Here is a tiny trained network, its code and every weight. The questions are about switching its units off for an input and a class, where a switched-off unit gives its printed mean instead of its output.

import numpy as np


def w(rows, s, z=0):
    codes = np.array(rows[::2]) - 128.0
    scale = np.full(codes.shape[1], s)
    scale[-1] = z or s
    return codes * scale


def f(y):
    return np.maximum(y, 0)


def log_softmax(a):
    a = a - a.max(-1, keepdims=True)
    return a - np.log(np.exp(a).sum(-1, keepdims=True))


def net(x, mask):
    res = np.array(x, float).reshape(1, 4) / 4 @ E
    y = f(res @ A[0][:, :-1].T + A[0][:, -1])
    res = res + np.where(mask, y, B[0][:, -1]) @ B[0][:, :-1]
    return log_softmax(res[-1] @ U[:, :-1].T + U[:, -1])


A, B = {}, {}
E = w([
[128,129,128,128],'x0',
[191,250,99,207],'x1',
[23,188,206,156],'x2',
[39,146,3,103],'x3',
],0.0057)
A[0] = w([
[161,193,114,150,35],'neuron 1',
[90,155,159,131,44],'neuron 2',
[91,52,139,108,68],'neuron 3',
[152,123,113,119,74],'neuron 4',
[145,123,117,118,80],'neuron 5',
[150,124,116,116,76],'neuron 6',
[70,163,168,134,38],'neuron 7',
[81,132,60,132,69],'neuron 8',
[67,171,179,139,39],'neuron 9',
[164,114,102,126,54],'neuron 10',
[106,55,156,112,45],'neuron 11',
[117,111,136,112,63],'neuron 12',
[71,162,168,150,63],'neuron 13',
[104,141,89,118,118],'neuron 14',
[190,250,98,174,38],'neuron 15',
[113,99,135,122,53],'neuron 16',
[95,149,152,133,49],'neuron 17',
[58,146,5,119,98],'neuron 18',
[119,130,132,135,103],'neuron 19',
[92,156,158,131,44],'neuron 20',
[214,112,244,140,74],'neuron 21',
[106,124,98,137,27],'neuron 22',
[157,110,170,147,64],'neuron 23',
[170,105,97,122,48],'neuron 24',
[108,94,141,97,40],'neuron 25',
[224,72,54,123,4],'neuron 26',
[78,160,166,147,48],'neuron 27',
[97,51,148,116,58],'neuron 28',
[79,27,153,96,57],'neuron 29',
[177,121,192,132,95],'neuron 30',
[102,136,89,124,38],'neuron 31',
[147,166,122,135,58],'neuron 32',
[81,168,168,128,43],'neuron 33',
[176,103,94,123,38],'neuron 34',
[202,84,66,122,15],'neuron 35',
[167,207,107,153,46],'neuron 36',
[86,135,63,128,99],'neuron 37',
[96,138,77,120,91],'neuron 38',
[186,115,205,137,107],'neuron 39',
],0.017,0.0026)
B[0] = w([
[132,104,67,126,188],'neuron 1',
[124,101,163,130,163],'neuron 2',
[128,101,65,138,193],'neuron 3',
[131,112,145,125,144],'neuron 4',
[121,118,140,130,139],'neuron 5',
[120,116,143,128,142],'neuron 6',
[133,85,178,130,180],'neuron 7',
[128,188,140,129,182],'neuron 8',
[130,78,187,123,192],'neuron 9',
[130,101,156,125,155],'neuron 10',
[124,114,67,130,188],'neuron 11',
[130,122,109,127,143],'neuron 12',
[127,83,179,124,186],'neuron 13',
[131,165,136,130,164],'neuron 14',
[122,84,3,125,254],'neuron 15',
[131,120,105,127,147],'neuron 16',
[131,105,157,129,155],'neuron 17',
[139,239,153,131,234],'neuron 18',
[131,125,133,124,133],'neuron 19',
[129,101,162,126,162],'neuron 20',
[130,246,150,129,248],'neuron 21',
[136,151,131,117,143],'neuron 22',
[129,170,135,127,168],'neuron 23',
[124,96,165,129,162],'neuron 24',
[129,114,89,125,162],'neuron 25',
[126,51,216,125,215],'neuron 26',
[134,87,174,124,178],'neuron 27',
[127,108,67,127,191],'neuron 28',
[132,92,38,127,221],'neuron 29',
[126,192,139,129,194],'neuron 30',
[133,161,133,124,154],'neuron 31',
[128,115,98,122,158],'neuron 32',
[127,91,173,131,176],'neuron 33',
[124,93,169,129,166],'neuron 34',
[116,69,199,126,196],'neuron 35',
[125,100,52,129,204],'neuron 36',
[121,187,140,132,183],'neuron 37',
[125,173,137,131,171],'neuron 38',
[127,207,144,130,211],'neuron 39',
],0.055,0.0092)
U = w([
[132,255,149,142,235],'0',
[130,77,6,136,105],'1',
[117,42,235,127,9],'2',
],0.0058,0.0013)

Each question gives the input, the list of numbers given to net, and the class t.
The units are the neurons (one row each of A and B). Each row of codes is followed by its name. A weight is (code - 128) times the scale printed after its matrix; where a second scale follows, it is the last column's (A, B and U).
mask holds one flag per neuron, in row order. A switched-off neuron (its flag False) gives its mean, the last column of its row in B, instead of its output. The means were averaged over made-up inputs and are rounded, as every weight is.
A unit's drop is (log p(t) with every unit on - log p(t) with that unit switched off) / (log p(t) with every unit on - log p(t) with every unit switched off).
most important unit: the unit with the biggest drop
k most important neurons: the k neurons with the biggest drops, biggest first
drop of u: that unit's drop, to one decimal
input [-6,3,3,-1], class 1: most important unit	neuron 26
input [-2,-7,-8,7], class 2: 3 most important neurons	[neuron 26; neuron 35; neuron 21]
input [-8,5,-8,7], class 2: 4 most important neurons	[neuron 26; neuron 35; neuron 21; neuron 34]
input [5,-7,7,-5], class 1: 4 most important neurons	[neuron 29; neuron 11; neuron 28; neuron 26]
input [-8,7,-2,-6], class 1: 3 most important neurons	[neuron 15; neuron 36; neuron 18]
input [8,8,7,2], class 1: 2 most important neurons	[neuron 15; neuron 36]
input [-2,-7,-3,-8], class 0: 2 most important neurons	[neuron 21; neuron 39]
input [0,0,6,-5], class 2: 2 most important neurons	[neuron 18; neuron 9]
input [1,5,-4,5], class 0: 2 most important neurons	[neuron 18; neuron 29]
input [-7,-2,3,1], class 2: 2 most important neurons	[neuron 15; neuron 36]
input [-8,-7,5,8], class 0: 2 most important neurons	[neuron 18; neuron 15]
input [8,4,-5,6], class 0: drop of neuron 18	2.9
input [5,6,5,3], class 1: drop of neuron 15	4.0
input [5,-6,-4,7], class 0: drop of neuron 9	0.0
input [-4,6,-5,8], class 0: most important neuron	[neuron 18]
